(in the rows, 128 means zero)
Group and class of each row:
[104  85  76 127 161 124 136 116 130 127 128 122 224 141 143 131 194 133
 243 202 150 116 125 134 152 156 113 145 130 129 106 121] => Q525 K
[144 122 116  90 151 157 118  86 131 135 147 148 126 138 125 124 161 121
 161 154 144 124 124 141 144 116 151 139 114 137  49 120] => Q645 D
[136 121 126 110 153 174 141 113 128 119 125 141 161 140 149 137 101 131
 146 128 120 112 128 129 140 159 103 133 120 133 123  97] => Q487 Q
[127 119 130 114 176 181 123 102 143 138 128 145 160 138 144 127  80 134
 104 162 141 130 128 138 123 131  89 129 132 130 139 109] => Q487 A
[125 111 125 107 181 153 134  94 126 125 128 128 178 144 140 129  95 124
 115 167 145 132 139 138 142 123 112 124 139 151 125  83] => Q487 A
[127 133 108 117 172 134 117 101 116 130 141 121 174 128 138  77 158 117
 188 185 137 121 137 154 145 148 101 152 114 102 146 111] => Q525 K
[105 100 115 125 204 147 125 110 131 135 131 116 177 139 146 127  95 127
 137 144 123 134 132 134 125 138  93 105 134 167 141  80] => Q487 Q
[119 109 131 114 176 144 138 115 134 125 152 131 152 130 108 110 143 139
 158 187 135 124 137 137 147 128  98 124  97 144 148 111] => Q645 N
[ 86 112 118 121 252 163 153 104 139 137 147 121 212 132 141 126 178 132
 184 194 150 133 133 128 136 128  84 131 133 130 139 125] => Q525 K
[ 97 119 108 109 199 150 148  65 150 134 147 148 183 124 142 128 153 131
 118 197 159 122 131 151 108 109 113 141 116 115 153 112] => Q525 X
[128 124 111 121 192 153 150  79 132 139 143 120 140 140 150 145 116 147
 120 155 139 126 134 136 141 135 100 127 123 142 138 117] => Q487 Q
[100 119  83 108 189 147  27 112 117 135 132 144 162 125 123 120 158 121
 134 185 150 121 148 142 129 122 106 140 111 127 144 112] => Q525 X
[122 117 119  84 187 161 140 116 143 114 111 125 144 125 136 136 124 131
 165 150 140 198 128 130 148 123  88 109 113 147 139 112] => Q487 Q
[114 118 151  86 155 159 129 111 125 129 117 122 158 142 127 132  97 140
 135 143 129 112 135 126 141 141 101 133 132 144 148 106] => Q487 Q
[109 100 139 115 175 148 130  96 160 136 154 133 188 133 137 125 117 129
 144 181 143 121 137 121 136 123  95 129 126 160 169 118] => Q645 D
[140 126 129 112 166 160 169 114 141 141 128 111 125 114 141 134 106 138
 124 167 165 121 130 137 138 103  91 127 121 163 147  88] => Q487 Q
[133 116 119 138 164 157 133 111 134 116 139 133 155 135 147 128 111 137
 137 143 134 143 138 110 139 140  98 143 120 103 113  84] => Q487 A
[126 124 116 107 156 169 143  83 127 116 144 127 169 106  98 137 142 124
 139 178 150 134 116 158 143 125 111 144 120 143 166 127] => Q645 D
[107 112 127 129 181 159 136 121 122 130 149 128 167 135 124 109 141 130
 170 194 148 133 126 143 124 104 102 148 108 179 158  79] => Q645 D
[122 106 129 113 159 135 136 105 122 131 130 133 171 134 124 138 162 128
 133 184 132 142 125 147 130 137 114 149 130 116 138 128] => Q525 X
[120 119 114 119 162 130 127 107 118 136 139 125 172 129 110 125 127 131
 161 185 129 137 129 142 150 124 109 125 133 152 131 135] => Q645 D
[ 97 116 130 101 181 156 133 101 129 132 159 127 164 129 106 126 122 138
 143 180 149 149 129 135 133 113 115 137 111 156 151 119] => Q645 D
[120 106 112  99 164 164 135 105 138 121 139 133 186 130 112 149 163 131
 142 155 142 110 122 132 136 132 117 143 115 132 120 114] => Q525 X
[114 101 104 110 163 158 110 128 126 117 133 130 187  78 135 126 108 133
 169 156 121 124 125 146 154 151 109 136 131 143 103  87] => Q487 A
[134  99 128 100 154 157 141 100 125 131 135 150 128 137 124 151 104 117
  95 161 131 131 133 133 139 154  99 119 147 131 142  99] => Q487 Q
[121 160 127 102 167 143 130 107 144 117 141 124 135 131 146 129 114 129
 138 141 163 131 142 187 141 143  87  95 128 161 110 100] => Q487 Q
[120 124 128 101 159 153 125 130 122 121 138 149 167 142 136 120 123 140
 115 164 143 127 133 146 132 140 108 145 118 155 144 124] => Q645 D
[147  95 119 101 148 157 147  81 152 127 131 160 159 142 117 132 126 133
 113 147 151 132 135 141 135 140 104 138 113 116 109  99] => Q487 A
[ 93 120 148 116 163 133 127 104 118 148 133 131 181 137 114 153 103 116
 131 181 137 126 135 112 141 127 105 133 147 148 173 134] => Q645 N
[118 122 116 114 170 145 139 101 137 124 126 109 168 138 139 136 135 132
 189 135 138 131 138 124 143 132  93 115 137 148 125  70] => Q487 Q
[122 108 109 120 174 162 139 103 135 134 128 128 181 130 166 156 126 135
 132 165 153 136 129 124 130 123  72 121 143 151 114 124] => Q487 A
[139 102 116 124 180 168 140 102 135 138 142 136 177 143 142 114 113 132
 118 165 138 121 139 163 139 147  91 143 144 128 118 116] => Q487 A

Group, then class:
[143 138 133 143 122 129 125 123 111 123 129 127 133 125 113 106 138 129
 106 133 110 130 135 131 134 140 116 116 149 217 141 123] => Q215 Q958
[126 121 122 132 150 127 130 128 123 123 120 125 130 130 131 102 126 136
 145 126 110 132 126 126  95 117 131 137 144 121 136 146] => Q889 Q222
[137 136 112 122  98 130 132 133 119 123 111  78 133 125 130 127 129 135
 128 130 111 125 131 126 126 106 110 114 137 131 109 144] => Q889 Q700
[131 121 152 144 126 101 144 119 134 129 131 194 137 128 130 141 134 138
 126 131 146 125 133 130 127 133 136 136 135 144 151 140] => Q290 Q331
[118 158 117 116 118 140 120 111 115 131 132 123 131 123 139 114 122 129
 118 138 121 124 137 120 116 131 117 120 131 110 123 126] => Q843 Q877
[126 111 115 119 119 136 126 100 115 129 124  90 130 134 129 115 130 129
 131 123 109 131 131 126 113 112 108  99 127 149 122 148] => Q889 Q700
[139 109 144 127 137 134 134 126 152 131 133 165 131 133 144 133 126 130
 147 115 132 129 127 131 125 118 137 157 131 157 127 105] => Q290 Q529
[127 105 141 112 114 137 118 105 127 125 138 164 138 122 150  96 132 116
 141 135 126 119 132 132 143 139 102  85 123 159 127 116] => Q215 Q958
[130 150 124 120 125 134 123 109 115 124 153 137 129 125 127 122 120 135
 116 142 122 123 133 124 116 145 106 107 127 121 129 124] => Q843 Q877
[136 118 123 118 140 143 122 123 135 126 145 142 137 126 138 121 136 121
 131 135 133 124 130 133 136 125 116 103 136 140 127 112] => Q215 Q594
[138 133 132 124 125 138 130 124 130 125 145 150 136 119 132 120 134 129
 121 139 133 122 133 129 137 134 111 100 138 142 133 118] => Q215 Q958
[138 120 140 147 123 113 136 134 132 126 127 156 134 128 119 126 127 131
 121 120 123 131 127 134 143 134 137 126 136 145 138 129] => Q290 Q529
[124 127 110 116 128 143 128  98 131 127 144 127 127 133 130 113 134 127
 125 116 112 130 122 118  97 120 114 125 126 149 125 141] => Q889 Q222
[121 148 126 121 122 140 120 120 119 125 129 131 129 125 136 106 125 129
 123 141 118 124 135 125 124 133 111 115 132 113 129 125] => Q843 Q877
[128 119 115 127 131 132 129 126 122 126 131  89 125 137 134 109 123 140
 155 113  91 127 121 128 101 108 118 107 147 143 112 128] => Q889 Q222
[138 161 126 136 123 145 124 148 115 119 139 108 131 121 120 106 127 126
 105 139 108 119 133 131 151 142 114 106 152 108 129 105] => Q215 Q594
[130 130 108 124 125 134 134 135 129 126 114  93 128 134 129 123 126 136
 129 122 117 138 127 125 116 109 124 130 135 124 118 147] => Q889 Q700
[129 117 114 123 130 137 131 119 131 126 119 103 131 130 137 110 132 134
 140 120 107 129 125 126 102 106 121 122 141 143 117 142] => Q889 Q222
[127 144 135 127 120 131 125 128 112 122 141 131 125 124 124 117 127 129
 128 139 124 123 131 125 134 151 102 108 123 124 130 120] => Q843 Q267
[139 134 142 135 116 143 141 129 153 121 128 191 140 124 127 119 129 121
 111 116 127 129 135 129 136 133 125 178 131 158 148 133] => Q290 Q331
[139 136 121 128 116 131 130 139 137 120 126 126 132 122 133 125 134 129
 119 138 123 119 133 134 150 119 118  99 146 129 116 120] => Q215 Q594
[122 141 128 118 110 136 119 115 119 118 136 135 129 121 139 109 127 127
 121 133 119 122 130 124 131 147 103 105 121 127 126 124] => Q843 Q267
[129 145 132 131 135 127 121 142 120 121 136 132 125 124 128 116 125 127
 124 141 126 123 129 127 136 144 125 113 136 107 132 112] => Q843 Q267
[125 119 114 123 120 135 121 127 115 129 120  65 122 130 127 111 127 135
 135 120  96 132 124 129 119 109 125 109 132 132 110 140] => Q889 Q700
[127 148 105 122 110 141 137 123 133 123 120 103 128 128 130 114 123 130
 115 118 102 132 134 125 115 108 122 138 139 134 114 148] => Q889 Q700
[136 127 137 134 135 124 126 120 124 127 152 151 131 130 124 123 133 127
 123 136 132 122 129 134 134 137 122  95 139 147 136 114] => Q215 Q958
[136 142 131 132 129 137 129 118 113 120 150 139 134 122 129 104 126 127
 113 146 116 123 133 135 138 146 115  95 146 125 134 112] => Q215 Q594
[137 126 138 132 118 130 137 134 143 125 126 162 130 124 130 125 134 121
 118 130 136 129 132 130 142 127 125 146 131 147 133 135] => Q290 Q529
[127 116 136 125 130 133 132 121 158 129 138 190 134 123 134 122 130 114
 125 121 137 124 128 129 133 136 134 154 121 160 133 123] => Q290 Q529
[129 130 138 128 121 129 130 145 139 123 112 147 135 118 132 116 128 116
 124 130 133 126 134 131 152 135 133 147 133 121 130 127] => Q290 Q529
[131 136 134 138 113 131 118 108 115 130 141 131 131 123 119 114 127 118
 108 132 116 124 136 137 154 142 140 112 138 140 136 114] => Q215 Q594

Group, then class:
[136 122 134 120 102 148 129 127  55 134 121 118 130 110 119 118 122 129
 128 133 121 127 144 113 125 127 174 134 129 124 103 136] => L Q673
[132 167 113 132 104 104 134 109  29 125 132 140 132 136 121 111 115 136
 131 139 125 137 145 137 129 122 134 129 132 111 118 112] => L Q248
[130 145 119 131 105  90 127 139 146 146 133 152 161 146 131 122 131 132
 121 133 138 131 116 148 133 124  93 121 124 137 170 113] => Z Q409
[126 174 121 127  96  84 128 118  28 140 126 154 128 120 130  97 120 144
 122 154 125 144 101 149 126 115 102 119 133 120 129  77] => E Q985
[118 122 124 127 124 158 127 118  93 128 119 110 132 121 124 124 128 133
 137 118 122 126 140 120 123 127 157 139 134 127 103 132] => L Q673
[137 126 129 124 122 153 131 122  74 125 129 115 148 126 119 125 119 130
 135 128 116 128 149 115 127 130 174 141 129 128 109 147] => L Q248
[132 134 127 130  91 148 134 119  54 135 121 115 151 118 124 119 128 137
 132 124 122 127 134 123 123 128 152 142 133 127  98 125] => L Q673
[119 167 112 136 152  80 126 115  97 127 142 159  84 128 134 101 131 140
 120 141 133 141  91 153 118 118  91 111 129 123 148  64] => B Q881
[124 159 120 136 113  83 124 133 150 155 140 163 157 135 131 118 124 139
 120 131 138 132 109 136 135 125  77 116 126 121 167  95] => Z Q409
[130 132 124 126 109 147 130 119  38 129 125 123 137 116 124 118 122 131
 130 128 116 136 151 120 123 124 187 140 128 117 105 133] => L Q248
[135 141 127 122 108 136 133 124  46 130 126 128 150 124 120 121 118 129
 131 139 122 132 151 123 131 123 156 136 126 122 114 136] => L Q248
[136  78 150 119 141 217 131 131 152 124 109  75 182 111 113 154 140 113
 142 108 102 101 159  90 129 145 219 162 131 147  89 204] => L Q673
[125 134 130 133 151 137 122 118 117 131 133 127  89 112 135 113 135 136
 128 121 125 129 104 128 113 128 141 121 131 133 125  96] => B Q881
[128 128 132 129 125 150 128 118 109 132 117 115 135 120 129 124 137 133
 135 120 121 124 113 131 119 130 150 139 131 132 111 121] => E Q985
[130 142 116 131 115  96 126 134 120 145 124 144 126 133 132 112 123 141
 125 129 141 132 111 149 128 121  89 117 127 128 154  96] => Z Q409
[125 160 108 132 110 106 136 110  68 132 130 137 165 146 123 114 126 139
 137 135 129 136 142 153 131 131 119 131 133 113 134 109] => L Q248
[134 191 102 128  57  65 130 112  25 151 130 159  97 131 132  78 107 159
 116 155 144 155 121 158 120 103  75 109 132 107 113  45] => L Q248
[129 133 124 125 110 146 134 115  41 123 124 113 151 120 122 126 127 132
 139 128 119 128 150 121 126 129 184 148 129 120  97 145] => L Q248
[133 145 123 129 106 127 130 119  44 135 124 133 151 125 124 113 119 134
 132 139 123 134 137 129 128 126 146 134 132 122 115 118] => L Q673
[132 140 123 126  96 131 128 122  32 134 128 128 116 111 126 115 119 139
 118 137 128 136 138 117 122 121 151 131 129 121 100 115] => L Q673
[131 142 124 121 117 123 131 120  41 123 131 128 127 119 119 117 118 129
 131 138 122 135 150 119 127 125 159 135 129 118 103 126] => L Q248
[119 145 125 137 158 108 123 117 124 130 140 145 109 126 140 113 134 129
 130 130 123 135  95 152 119 126 155 125 125 130 159  92] => B Q108
[130 149 127 126 119 132 129 112  66 124 127 125 133 125 125 122 123 135
 132 134 130 130 137 122 129 127 146 131 129 119 104 123] => L Q673
[133 138 125 127 106 142 130 116  66 128 119 116 147 123 121 121 128 133
 134 132 117 134 145 119 124 131 149 139 132 119  96 131] => L Q248
